Here is a tiny trained network, its code and every weight. The questions are about switching its units off for an input and a class, where a switched-off unit gives its printed mean instead of its output.

import numpy as np


def w(rows, s, z=0):
    codes = np.array(rows[::2]) - 128.0
    scale = np.full(codes.shape[1], s)
    scale[-1] = z or s
    return codes * scale


def f(y):
    return np.maximum(y, 0)


def log_softmax(a):
    a = a - a.max(-1, keepdims=True)
    return a - np.log(np.exp(a).sum(-1, keepdims=True))


def net(x, mask):
    res = np.array(x, float).reshape(1, 6) / 4 @ E
    y = f(res @ A[0][:, :-1].T + A[0][:, -1])
    res = res + np.where(mask, y, B[0][:, -1]) @ B[0][:, :-1]
    return log_softmax(res[-1] @ U[:, :-1].T + U[:, -1])


A, B = {}, {}
E = w([
[183,99,75,146,130,126,195,157,220,103,197],'x0',
[143,92,108,160,97,195,147,71,155,98,21],'x1',
[168,255,106,170,123,172,141,111,105,126,149],'x2',
[81,171,59,135,155,107,93,221,169,106,55],'x3',
[171,141,43,43,67,56,161,107,71,119,96],'x4',
[130,135,182,148,184,72,205,132,90,31,98],'x5',
],0.0077)
A[0] = w([
[114,117,185,157,195,63,197,118,95,45,103,92],'N1',
[92,162,163,71,166,57,108,187,86,180,252,206],'N2',
[87,127,197,200,183,199,92,154,183,145,154,27],'N3',
[154,255,99,174,114,193,144,125,120,137,148,80],'N4',
[64,145,174,110,139,135,61,105,59,157,67,84],'N5',
[105,143,55,125,157,111,95,208,152,103,76,43],'N6',
[169,71,187,109,94,160,153,30,92,143,173,90],'N7',
[92,135,186,205,189,180,107,148,177,147,152,34],'N8',
[188,84,175,124,94,163,165,42,95,141,177,30],'N9',
[129,131,180,143,192,91,191,111,83,43,77,60],'N10',
[206,77,43,167,145,124,195,175,248,94,220,203],'N11',
[62,162,183,112,138,130,54,107,44,157,85,136],'N12',
[93,115,193,222,180,185,111,153,148,122,157,5],'N13',
[128,72,90,102,98,172,66,124,144,196,144,74],'N14',
[97,3,134,79,123,74,123,171,172,147,95,115],'N15',
[91,150,78,146,121,132,117,161,176,105,42,85],'N16',
[64,178,48,143,166,117,81,208,166,109,65,75],'N17',
[117,124,94,109,62,174,71,117,161,196,152,34],'N18',
[142,75,117,160,66,225,156,53,150,103,15,229],'N19',
[174,153,46,60,54,76,166,137,74,126,113,17],'N20',
[81,45,144,123,141,119,93,138,162,116,132,59],'N21',
[178,246,94,186,134,158,142,123,126,124,138,106],'N22',
[108,122,80,135,79,172,65,104,138,208,141,28],'N23',
],0.0062,0.0014)
B[0] = w([
[87,149,42,198,68,205,156,224,71,110,201,209],'N1',
[178,220,101,210,159,43,100,160,255,189,73,239],'N2',
[170,72,72,59,47,45,88,92,104,35,79,204],'N3',
[32,63,180,192,140,69,184,56,50,197,107,200],'N4',
[144,206,190,72,89,194,204,141,190,141,78,195],'N5',
[115,139,174,69,197,170,70,69,104,84,213,193],'N6',
[126,181,133,105,232,148,61,117,149,77,215,200],'N7',
[178,86,91,70,44,78,84,69,96,53,77,196],'N8',
[135,154,158,84,221,152,47,94,135,73,218,192],'N9',
[100,151,42,193,77,176,150,215,111,74,183,199],'N10',
[129,206,233,54,84,214,230,122,150,158,43,254],'N11',
[175,206,194,82,98,183,218,149,180,148,69,206],'N12',
[167,77,80,86,38,64,80,97,100,35,95,192],'N13',
[58,175,62,172,96,158,158,182,85,91,175,182],'N14',
[10,102,185,192,152,90,187,48,50,212,125,204],'N15',
[126,159,133,111,222,136,64,115,155,90,191,185],'N16',
[137,149,165,66,213,179,82,80,122,80,211,213],'N17',
[80,167,60,180,73,172,154,196,96,64,179,185],'N18',
[167,227,106,230,187,23,83,155,244,187,101,217],'N19',
[174,61,93,70,62,46,64,69,91,30,67,211],'N20',
[65,74,156,163,115,88,147,60,67,161,102,171],'N21',
[13,53,187,156,150,73,162,58,51,214,110,198],'N22',
[95,149,63,180,86,181,153,204,84,88,171,185],'N23',
],0.0053,0.0082)
U = w([
[185,89,82,60,38,68,79,84,91,69,90,27],'0',
[89,138,57,193,79,202,147,231,81,104,186,79],'1',
[137,141,158,72,250,181,67,90,136,101,208,54],'2',
[36,93,173,178,143,87,166,56,64,200,111,182],'3',
[162,165,202,58,82,213,203,147,178,152,62,171],'4',
[182,166,102,211,170,51,86,155,235,170,103,255],'5',
[192,80,126,130,148,161,118,165,111,183,107,209],'6',
],0.011,0.0015)

Each question gives the input, the list of numbers given to net, and the class t.
The units are the neurons (one row each of A and B). Each row of codes is followed by its name. A weight is (code - 128) times the scale printed after its matrix; where a second scale follows, it is the last column's (A, B and U).
mask holds one flag per neuron, in row order. A switched-off neuron (its flag False) gives its mean, the last column of its row in B, instead of its output. The means were averaged over made-up inputs and are rounded, as every weight is.
A unit's drop is (log p(t) with every unit on - log p(t) with that unit switched off) / (log p(t) with every unit on - log p(t) with every unit switched off).
The circuit of an input: a set's keep is (log p(t) with only the set's units on - log p(t) with every unit switched off) / (log p(t) with every unit on - log p(t) with every unit switched off). Starting from the 12 units with the biggest drops (on a tie, the unit counted first), units are removed one at a time, each time the one whose removal leaves the highest keep (on an exact tie, the one counted first), for as long as the keep stays at least 0.8.
units of the circuit, in order: the units of the circuit, biggest drop first
most important unit: the unit with the biggest drop
k most important neurons: the k neurons with the biggest drops, biggest first
drop when u is switched off: that unit's drop, to one decimal
input [-1,5,-7,7,-6,3], class 2: most important unit : N17
input [1,-3,-6,-6,1,-3], class 2: 2 most important neurons : N7; N9
input [-7,8,4,-5,0,7], class 5: 2 most important neurons : N19; N11
input [3,6,-4,-6,6,7], class 1: units of the circuit, in order : N1; N10
input [-6,8,-3,7,0,-6], class 5: 3 most important neurons : N19; N11; N9
input [-6,3,-1,-7,1,6], class 2: 2 most important neurons : N7; N9
input [-6,4,7,-8,5,-8], class 1: 3 most important neurons : N23; N18; N14
input [-5,-5,1,-1,1,-2], class 4: 2 most important neurons : N19; N12
input [-2,7,7,-7,-2,-8], class 1: 4 most important neurons : N23; N18; N14; N2
input [8,-5,-4,8,-6,-3], class 2: 2 most important neurons : N17; N6
input [3,5,-2,-5,-6,4], class 0: units of the circuit, in order : N13; N3
input [-3,-5,2,0,-6,-6], class 0: 4 most important neurons : N3; N8; N13; N1
input [-7,-2,5,-3,-5,8], class 1: 3 most important neurons : N1; N10; N11
input [-5,8,6,-8,0,8], class 1: most important unit : N10
input [6,-6,6,8,5,6], class 2: units of the circuit, in order : N17; N6
input [-7,1,-2,-8,-8,-2], class 0: 2 most important neurons : N3; N13
input [-1,-1,1,-8,6,-6], class 2: 3 most important neurons : N7; N9; N3
input [3,3,3,-4,1,-1], class 2: units of the circuit, in order : N9; N7
input [-3,-7,-1,2,3,6], class 5: drop when N2 is switched off : 1.9
input [6,3,-7,7,0,3], class 2: drop when N9 is switched off : -0.1
input [-4,8,-2,2,-4,3], class 5: units of the circuit, in order : N19
input [-4,0,7,5,6,1], class 3: drop when N22 is switched off : 0.8
